Here is a tiny trained network, its code and every weight. The questions are about switching its units off for an input and a class, where a switched-off unit gives its printed mean instead of its output.

import numpy as np


def w(rows, s, z=0):
    codes = np.array(rows[::2]) - 128.0
    scale = np.full(codes.shape[1], s)
    scale[-1] = z or s
    return codes * scale


def f(y):
    return y / 2 * (1 + np.tanh(0.7978845608 * (y + 0.044715 * y**3)))


def log_softmax(a):
    a = a - a.max(-1, keepdims=True)
    return a - np.log(np.exp(a).sum(-1, keepdims=True))


def net(x, mask):
    res = np.array(x, float).reshape(1, 8) / 4 @ E
    y = f(res @ A[0][:, :-1].T + A[0][:, -1])
    res = res + np.where(mask, y, B[0][:, -1]) @ B[0][:, :-1]
    return log_softmax(res[-1] @ U[:, :-1].T + U[:, -1])


A, B = {}, {}
E = w([
[31,74,111,58,88,105],'x0',
[71,161,40,172,182,102],'x1',
[104,95,58,171,40,194],'x2',
[73,124,166,92,79,45],'x3',
[82,35,85,121,113,107],'x4',
[150,182,104,90,144,254],'x5',
[55,122,199,125,116,165],'x6',
[152,71,155,182,173,158],'x7',
],0.0099)
A[0] = w([
[16,73,67,47,77,105,126],'neuron 1',
[89,9,46,209,166,130,152],'neuron 2',
[170,116,158,35,120,104,80],'neuron 3',
[48,91,73,66,86,106,122],'neuron 4',
[129,63,74,176,132,125,144],'neuron 5',
[87,147,156,204,182,100,87],'neuron 6',
[175,64,133,213,53,22,132],'neuron 7',
[128,133,185,144,186,92,114],'neuron 8',
[47,63,109,69,96,125,128],'neuron 9',
[123,72,102,114,172,97,108],'neuron 10',
[99,146,95,195,80,118,115],'neuron 11',
[184,138,95,163,135,242,107],'neuron 12',
[39,154,174,175,201,101,119],'neuron 13',
[112,102,142,51,187,150,19],'neuron 14',
[123,198,139,63,101,96,254],'neuron 15',
[216,221,52,164,199,84,108],'neuron 16',
[211,45,152,174,175,222,111],'neuron 17',
[117,100,143,175,129,166,38],'neuron 18',
[145,189,78,135,162,108,59],'neuron 19',
[145,205,53,167,188,76,109],'neuron 20',
[68,142,144,110,165,105,83],'neuron 21',
[183,87,171,155,54,119,95],'neuron 22',
[152,173,167,156,186,130,102],'neuron 23',
[180,87,122,188,60,35,101],'neuron 24',
[126,162,121,113,118,156,76],'neuron 25',
[100,41,51,198,171,148,105],'neuron 26',
[2,115,153,200,203,137,176],'neuron 27',
[35,134,100,56,88,72,76],'neuron 28',
[182,76,206,49,173,138,108],'neuron 29',
[199,110,138,130,123,159,141],'neuron 30',
[199,216,43,149,210,82,119],'neuron 31',
[143,167,77,112,40,213,166],'neuron 32',
[101,100,74,96,87,92,154],'neuron 33',
],0.011,0.0099)
B[0] = w([
[136,30,86,186,141,109,250],'neuron 1',
[177,181,61,41,100,100,240],'neuron 2',
[94,85,145,116,188,60,165],'neuron 3',
[126,72,104,175,116,159,217],'neuron 4',
[122,168,89,82,145,110,186],'neuron 5',
[165,31,95,115,167,153,157],'neuron 6',
[46,162,126,102,223,14,224],'neuron 7',
[178,91,148,112,155,108,168],'neuron 8',
[89,67,78,187,174,139,218],'neuron 9',
[121,141,93,114,81,88,164],'neuron 10',
[156,114,120,88,178,97,159],'neuron 11',
[132,173,162,134,93,161,227],'neuron 12',
[208,16,167,166,145,151,177],'neuron 13',
[143,141,136,177,155,106,133],'neuron 14',
[122,111,141,192,188,160,234],'neuron 15',
[69,141,74,190,216,159,236],'neuron 16',
[175,209,221,128,91,133,219],'neuron 17',
[115,174,133,114,90,127,134],'neuron 18',
[144,133,102,116,193,168,156],'neuron 19',
[193,116,71,136,191,173,197],'neuron 20',
[111,120,140,144,133,158,147],'neuron 21',
[157,183,142,121,157,77,164],'neuron 22',
[168,59,105,131,128,145,184],'neuron 23',
[84,94,177,124,205,71,192],'neuron 24',
[99,130,102,134,103,131,134],'neuron 25',
[172,178,75,33,64,123,203],'neuron 26',
[176,70,110,104,94,101,211],'neuron 27',
[101,91,189,190,140,153,202],'neuron 28',
[52,144,139,112,191,30,185],'neuron 29',
[115,157,161,165,146,134,176],'neuron 30',
[130,142,63,176,250,196,233],'neuron 31',
[168,134,108,183,117,223,217],'neuron 32',
[108,84,118,106,151,97,202],'neuron 33',
],0.012,0.014)
U = w([
[107,130,130,117,109,166,70],'0',
[122,118,95,109,124,95,110],'1',
[133,133,178,112,136,98,139],'2',
[135,164,120,140,137,157,147],'3',
[126,99,129,157,143,124,164],'4',
[141,140,149,143,81,177,88],'5',
[150,122,93,108,118,137,139],'6',
[3,117,129,35,81,174,3],'7',
],0.021,0.028)

Each question gives the input, the list of numbers given to net, and the class t.
The units are the neurons (one row each of A and B). Each row of codes is followed by its name. A weight is (code - 128) times the scale printed after its matrix; where a second scale follows, it is the last column's (A, B and U).
mask holds one flag per neuron, in row order. A switched-off neuron (its flag False) gives its mean, the last column of its row in B, instead of its output. The means were averaged over made-up inputs and are rounded, as every weight is.
A unit's drop is (log p(t) with every unit on - log p(t) with that unit switched off) / (log p(t) with every unit on - log p(t) with every unit switched off).
The circuit of an input: a set's keep is (log p(t) with only the set's units on - log p(t) with every unit switched off) / (log p(t) with every unit on - log p(t) with every unit switched off). Starting from the 12 units with the biggest drops (on a tie, the unit counted first), units are removed one at a time, each time the one whose removal leaves the highest keep (on an exact tie, the one counted first), for as long as the keep stays at least 0.8.
units of the circuit, in order: the units of the circuit, biggest drop first
k most important neurons: the k neurons with the biggest drops, biggest first
drop when u is switched off: that unit's drop, to one decimal
input [-3,7,8,0,3,-8,7,-8], class 1: units of the circuit, in order	[neuron 2]
input [-6,6,0,-4,2,-3,-1,-2], class 3: units of the circuit, in order	[neuron 31; neuron 1]
input [7,6,3,0,1,2,2,1], class 6: 3 most important neurons	[neuron 2; neuron 26; neuron 7]
input [7,-8,-5,3,1,6,2,7], class 2: units of the circuit, in order	[neuron 29; neuron 31]
input [-8,4,0,1,0,2,7,6], class 5: 2 most important neurons	[neuron 17; neuron 7]
input [5,4,-4,-7,-3,4,5,-5], class 3: 2 most important neurons	[neuron 1; neuron 9]
input [0,0,-6,-3,-6,5,4,7], class 2: 2 most important neurons	[neuron 17; neuron 29]
input [7,4,5,-2,-1,0,-3,-3], class 6: 2 most important neurons	[neuron 2; neuron 26]
input [1,-1,5,1,-3,4,2,-7], class 5: 2 most important neurons	[neuron 32; neuron 7]
input [0,-3,7,-5,3,2,8,-8], class 5: 2 most important neurons	[neuron 32; neuron 7]
input [0,-4,2,-4,7,-1,-3,2], class 1: drop when neuron 7 is switched off	0.1
input [8,-8,0,1,4,2,-4,7], class 1: drop when neuron 29 is switched off	0.2
input [0,3,-3,5,-8,2,-2,-5], class 3: drop when neuron 27 is switched off	0.1
input [6,-1,-8,-8,-3,6,0,0], class 3: units of the circuit, in order	[neuron 1]
